[1.94,1.57,-2.99,-2.79,-0.06,0.65,0.84,-1.11,2.23,0.24,-2.00,-1.60,1.40,-1.48,1.54,0.49,-0.60,-0.96,2.05,1.12,0.92,-0.93,0.12,-0.52,-1.37,0.22,0.12,0.23,-0.49] : [50] + <72>
[1.86,1.09,-4.64,-1.62,0.41,-1.23,0.30,-1.19,1.52,-1.09,-0.43,0.17,0.07,-1.68,1.46,-0.30,-0.02,1.85,1.67,0.55,2.00,-0.18,1.40,-1.28,0.01,0.73,-1.41,-1.04,0.93] : [50] + <72>
[1.33,1.63,-1.23,0.96,-2.92,-4.64,0.95,-1.61,-1.84,-1.63,0.11,2.11,0.62,-1.30,0.73,-1.36,0.77,2.84,-2.61,-4.90,1.29,0.20,1.04,0.00,-1.16,0.76,-0.92,-4.06,-1.81] : [54] + <72>
[1.33,1.83,-2.82,-1.38,-1.76,-2.01,1.26,-0.78,0.98,-0.45,-0.77,-1.17,0.59,-1.99,1.76,-1.45,0.13,2.61,1.59,-1.70,2.85,-0.23,3.86,-0.01,-1.13,0.64,-0.90,-2.46,-0.11] : [63] + <72>
[2.83,2.09,-4.61,-1.37,-0.93,-4.31,2.80,-0.22,1.91,-0.74,-2.76,-0.42,0.28,-0.70,2.28,-0.63,1.78,2.87,1.81,-2.30,1.78,-0.62,0.50,-1.78,-0.90,3.50,0.38,-1.70,0.65] : [50] + <72>
[1.98,2.22,-3.86,-2.11,-0.17,-2.05,1.94,-0.18,1.82,-0.09,-2.00,-1.72,0.18,-0.42,1.57,-0.27,1.20,2.56,3.60,-0.78,0.61,-0.36,1.65,-0.42,-1.55,1.14,-0.42,0.39,1.17] : [50] + <72>
[2.97,2.50,-4.03,-1.38,-1.29,-1.83,0.86,-0.16,2.92,1.28,-3.35,-2.46,-1.07,0.37,0.58,-0.19,0.72,2.94,3.53,0.83,1.67,1.28,1.07,-2.58,-0.11,2.01,-0.33,-1.67,2.28] : [50] + <76>
[1.14,1.09,-0.82,0.53,-2.26,-4.60,1.33,-1.08,-2.04,-0.80,0.91,2.13,0.04,0.06,-0.18,-0.84,1.25,2.51,-5.78,-5.24,1.38,-1.12,0.31,-0.07,-0.89,1.42,-1.29,-3.93,-1.28] : [54] + <72>
[1.93,1.96,-2.85,-0.99,-0.97,-2.37,1.07,-1.33,-0.62,-1.59,-0.35,0.28,0.36,-1.26,0.67,-0.46,0.48,3.17,-1.06,-3.41,2.46,-0.18,3.23,-0.01,-1.51,0.96,-1.39,-2.25,-0.06] : [63] + <72>
[2.65,2.03,-2.21,-1.13,-1.46,-1.12,1.13,-1.25,1.34,-0.92,-0.47,-0.58,0.39,-1.69,1.77,-2.12,0.48,1.93,0.07,-1.65,2.82,-1.25,1.81,0.11,-1.87,2.01,-0.55,-1.49,0.20] : [63] + <72>
[1.54,1.14,-1.38,-0.45,-0.52,0.80,-0.11,-0.28,1.13,0.73,0.13,-0.98,0.98,-1.13,0.61,-0.92,-0.47,0.84,-1.27,0.25,2.28,-0.56,1.88,-0.31,-3.20,0.84,-1.94,-0.74,-0.81] : [63] + <76>
[2.58,1.39,-5.48,-2.15,0.57,-2.60,1.77,-0.34,2.45,-0.96,-3.64,-0.83,-0.04,-0.23,1.57,0.28,1.37,1.97,3.30,0.45,1.75,0.45,0.76,-2.72,-0.04,0.61,-0.59,-0.83,0.30] : [50] + <72>
[5.24,3.50,-6.23,-2.84,-2.47,-5.77,2.34,-1.40,2.61,-1.34,-3.40,-0.48,0.83,-2.36,3.02,-1.39,1.71,2.36,3.53,-2.36,3.47,-1.19,0.85,-2.50,-0.07,1.26,-0.41,-2.21,1.23] : [50] + <72>
[2.99,1.98,-5.69,-2.68,1.02,-0.62,0.98,-0.92,2.41,-0.12,-3.04,-1.35,0.13,-1.31,1.72,-0.66,0.27,1.44,3.17,3.12,2.38,-0.75,1.95,-2.28,0.25,1.00,-0.51,0.42,2.36] : [50] + <72>
[2.61,1.24,-4.90,-2.05,0.13,-1.58,1.56,-1.01,2.58,-0.90,-3.21,-0.51,0.67,0.31,2.01,-0.47,0.63,1.46,2.96,1.72,1.56,0.17,0.88,-1.70,1.18,1.00,-0.05,-0.38,0.86] : [50] + <72>
[2.27,3.09,-4.86,-2.95,-0.25,-2.66,2.61,-0.21,2.31,-0.83,-4.27,-0.83,0.80,-1.76,2.81,-1.69,0.34,2.12,4.84,-0.08,2.09,-0.65,1.36,-0.71,-1.25,0.91,-0.03,-0.68,0.98] : [50] + <72>
[2.70,2.23,-5.61,-2.43,-1.17,-3.37,2.16,-0.90,2.05,0.38,-2.64,-0.85,1.30,-1.04,2.18,0.36,0.71,1.95,2.92,-0.24,2.61,0.63,1.89,-2.32,-1.14,0.74,-1.35,-1.73,2.11] : [50] + <72>
[4.09,1.11,-4.49,-1.33,0.25,-1.35,0.92,0.08,1.31,1.49,-2.48,-1.65,-0.09,0.65,0.73,0.78,0.70,0.62,0.13,-0.66,2.49,-0.18,1.31,-4.47,-0.39,1.23,-2.14,-2.51,1.83] : [50] + <76>
[1.14,0.95,-0.80,0.32,-2.80,-7.16,1.93,-0.67,-2.35,-2.70,-0.36,2.26,0.21,-0.41,0.57,-0.78,2.12,3.38,-2.75,-6.57,0.10,0.03,0.35,-0.14,0.34,0.83,-0.28,-3.77,-0.48] : [54] + <72>
[2.59,2.07,-5.14,-1.83,-0.10,-3.28,1.69,-0.92,2.00,-0.70,1.40,0.17,1.43,-1.27,2.47,-0.09,2.16,1.21,2.39,-0.76,1.70,1.65,1.14,-1.04,-0.26,0.80,-0.19,-0.45,0.23] : [50] + <72>
[1.19,2.20,-5.63,-1.91,0.69,-3.04,1.82,-1.05,2.27,-1.04,-4.03,-0.66,1.63,-0.09,1.63,0.55,1.54,3.56,4.32,2.46,1.83,0.54,0.84,-0.78,-0.80,0.76,-0.31,-1.17,1.39] : [50] + <72>
[2.16,2.99,-4.43,-3.06,-1.85,-1.76,1.19,-1.00,2.63,-0.25,-2.90,-1.00,0.71,-0.77,2.30,-0.20,0.91,0.69,3.69,0.39,1.69,0.05,1.82,-1.14,-0.40,-0.08,0.04,0.68,1.35] : [50] + <72>
[3.02,2.99,-5.19,-2.48,-1.05,-1.92,2.53,-1.51,1.99,-0.38,-2.95,-0.08,1.44,-1.39,2.00,-0.36,0.98,1.29,2.60,-0.52,2.35,0.77,0.82,-1.83,-1.37,1.53,-1.58,-0.48,0.83] : [50] + <72>
[0.29,2.40,-4.88,-1.11,0.37,-2.35,1.61,-1.09,1.56,-2.01,-2.66,0.16,0.19,-0.65,1.56,-1.16,1.07,3.13,0.57,-0.78,2.34,0.07,0.13,-1.45,0.81,1.77,-0.43,-0.82,0.62] : [51] + <72>
[3.09,2.72,-3.99,-1.26,-1.09,-2.07,1.56,-1.02,2.07,0.18,-2.20,-0.56,0.33,-2.16,2.15,-0.88,0.09,2.35,0.75,-1.52,2.58,-0.17,3.11,-1.88,-2.41,0.16,-1.72,-1.53,0.73] : [63] + <72>
[0.96,3.48,-1.72,-0.25,-0.74,-0.85,2.32,-1.38,-1.71,-1.21,-1.49,-1.27,0.28,0.26,1.68,-0.22,2.30,3.75,-0.08,-1.86,2.09,-0.65,0.98,1.78,-1.68,3.07,-0.39,1.39,0.87] : [51] + <72>
[2.33,2.49,-2.57,-1.78,-2.04,-3.09,0.59,-1.98,1.39,-1.15,-1.20,-0.44,0.73,-3.10,1.73,-1.53,0.56,2.05,1.41,-1.55,2.67,-0.94,2.56,-0.13,-0.97,0.82,-0.26,-2.21,-0.34] : [63] + <72>
[2.28,1.88,-4.12,-2.11,-0.06,-1.06,3.21,-0.76,2.88,-0.50,-2.63,-1.14,1.72,-0.31,1.96,-1.10,1.52,1.57,1.93,-1.25,2.26,-0.88,0.81,-1.39,-2.63,0.99,-2.32,0.27,0.46] : [50] + <72>
[4.84,1.70,-3.97,-2.10,-1.46,-2.72,1.63,-0.91,2.47,-0.05,-1.79,-1.45,-0.87,-0.70,1.93,0.21,1.46,0.35,1.30,-1.77,-0.12,-1.65,1.19,-2.73,1.66,0.88,-0.44,0.24,1.67] : [50] + <72>
[3.23,1.41,-3.60,-1.35,-0.06,-3.15,1.66,-0.78,2.08,-1.25,-3.09,-0.46,0.27,-0.47,1.96,0.33,1.17,2.35,2.33,-0.27,1.29,-0.22,0.75,-2.13,0.01,1.20,-0.17,-0.99,1.26] : [50] + <72>

[2.16,-0.51,0.10,-0.86,0.08,-1.00,-0.73,0.58,-2.71,-0.44,-0.61,0.96,0.03,0.24,1.78,0.23,0.50,-0.51,-1.82,0.91,-0.36,-0.40,1.49,-0.96,0.20,2.78,-0.07,-0.69,0.84] : [58] + <98>
[1.96,-1.23,-1.34,0.00,-2.55,0.61,0.57,0.27,1.52,-0.15,0.31,0.80,1.17,0.60,0.17,-0.49,0.33,-2.05,2.16,4.23,1.09,0.00,1.85,-2.46,-2.33,-2.59,-0.02,-0.32,0.97] : [59] + <86>
[2.88,-1.42,-1.73,0.33,-2.29,1.14,-1.92,0.53,1.79,1.13,0.36,0.69,0.07,0.73,0.27,-0.60,0.68,-1.98,6.65,5.35,1.86,-0.26,1.66,-1.96,-2.18,-3.16,-0.20,-0.24,-0.12] : [59] + <96>
[0.25,0.97,0.75,-1.53,0.71,-3.19,-0.40,0.27,-2.66,-2.95,-0.10,-0.91,0.36,-1.22,3.07,-0.25,-0.30,0.04,-4.88,-1.22,-1.44,-0.63,4.05,-1.53,0.86,1.03,0.63,-0.86,-0.08] : [58] + <96>
[-0.91,2.44,0.12,0.80,1.37,-2.42,0.61,2.10,-0.55,-0.66,-1.31,-1.58,0.71,0.19,1.21,0.80,0.01,-1.37,-1.49,-0.67,0.04,0.83,0.15,1.06,1.04,0.71,0.11,-0.02,0.21] : [58] + <86>
[1.16,0.09,2.11,-1.14,-0.62,-3.28,0.07,-0.22,-3.06,-0.30,0.00,0.31,0.34,-0.47,1.88,3.90,0.14,-0.78,-2.42,-2.55,0.00,0.11,2.84,0.19,-0.24,0.74,1.21,-0.57,0.76] : [58] + <98>
[0.39,0.31,0.81,0.37,0.44,-0.27,-0.63,-0.18,-6.05,0.60,0.50,0.11,0.17,-0.82,0.68,-0.24,-0.51,0.63,-0.38,-0.29,-1.02,-0.09,0.50,-0.25,0.37,0.89,0.94,0.00,0.00] : [58] + <98>
[4.00,-0.73,-0.26,0.29,-0.84,-0.48,-0.73,0.69,-2.35,-0.30,-0.46,0.11,0.58,-1.01,2.41,-2.25,-0.88,-1.37,-1.12,2.50,-0.94,-0.22,3.13,-4.00,-1.47,-1.67,0.46,-0.82,0.86] : [66] + <98>
[-1.12,0.61,0.35,-1.32,-2.39,-2.20,0.35,-0.92,-0.80,-3.07,0.20,-0.31,-0.95,-0.04,0.67,-0.09,-0.34,-0.04,-2.07,-1.01,0.32,-0.22,0.38,1.05,1.09,2.94,0.27,-0.89,-2.61] : [58] + <96>
[-0.54,0.02,-0.83,1.41,1.34,-0.21,1.38,1.40,0.91,0.15,-0.64,0.43,-0.57,1.26,-1.03,-3.60,0.05,-2.22,-1.75,1.07,-1.00,0.89,-0.85,-1.34,2.22,-0.71,0.07,1.24,-0.36] : [60] + <86>
[0.46,-0.21,-0.74,0.96,-1.67,0.35,-1.80,-1.19,0.66,-0.03,0.79,0.90,0.85,0.72,-0.62,0.02,0.68,0.10,3.26,1.72,1.54,-0.57,-1.98,0.98,-1.18,0.93,-1.37,-0.42,-1.00] : [59] + <90>
[-0.57,1.65,-1.67,-0.05,-0.67,-3.00,0.07,1.14,-0.83,-2.87,-0.06,-0.40,-1.07,0.72,1.88,0.42,1.34,-2.16,-2.50,0.73,2.29,0.22,2.22,0.73,0.30,3.29,-0.38,-0.22,-3.55] : [58] + <86>
[-0.31,-0.38,-0.16,-0.25,1.86,-0.90,0.16,1.57,-0.75,-1.84,-2.16,1.05,-0.52,-0.02,0.27,-0.24,0.51,-0.23,-2.84,-1.56,-0.55,-0.04,-1.20,1.19,3.33,2.46,-0.63,0.30,-0.03] : [58] + <96>
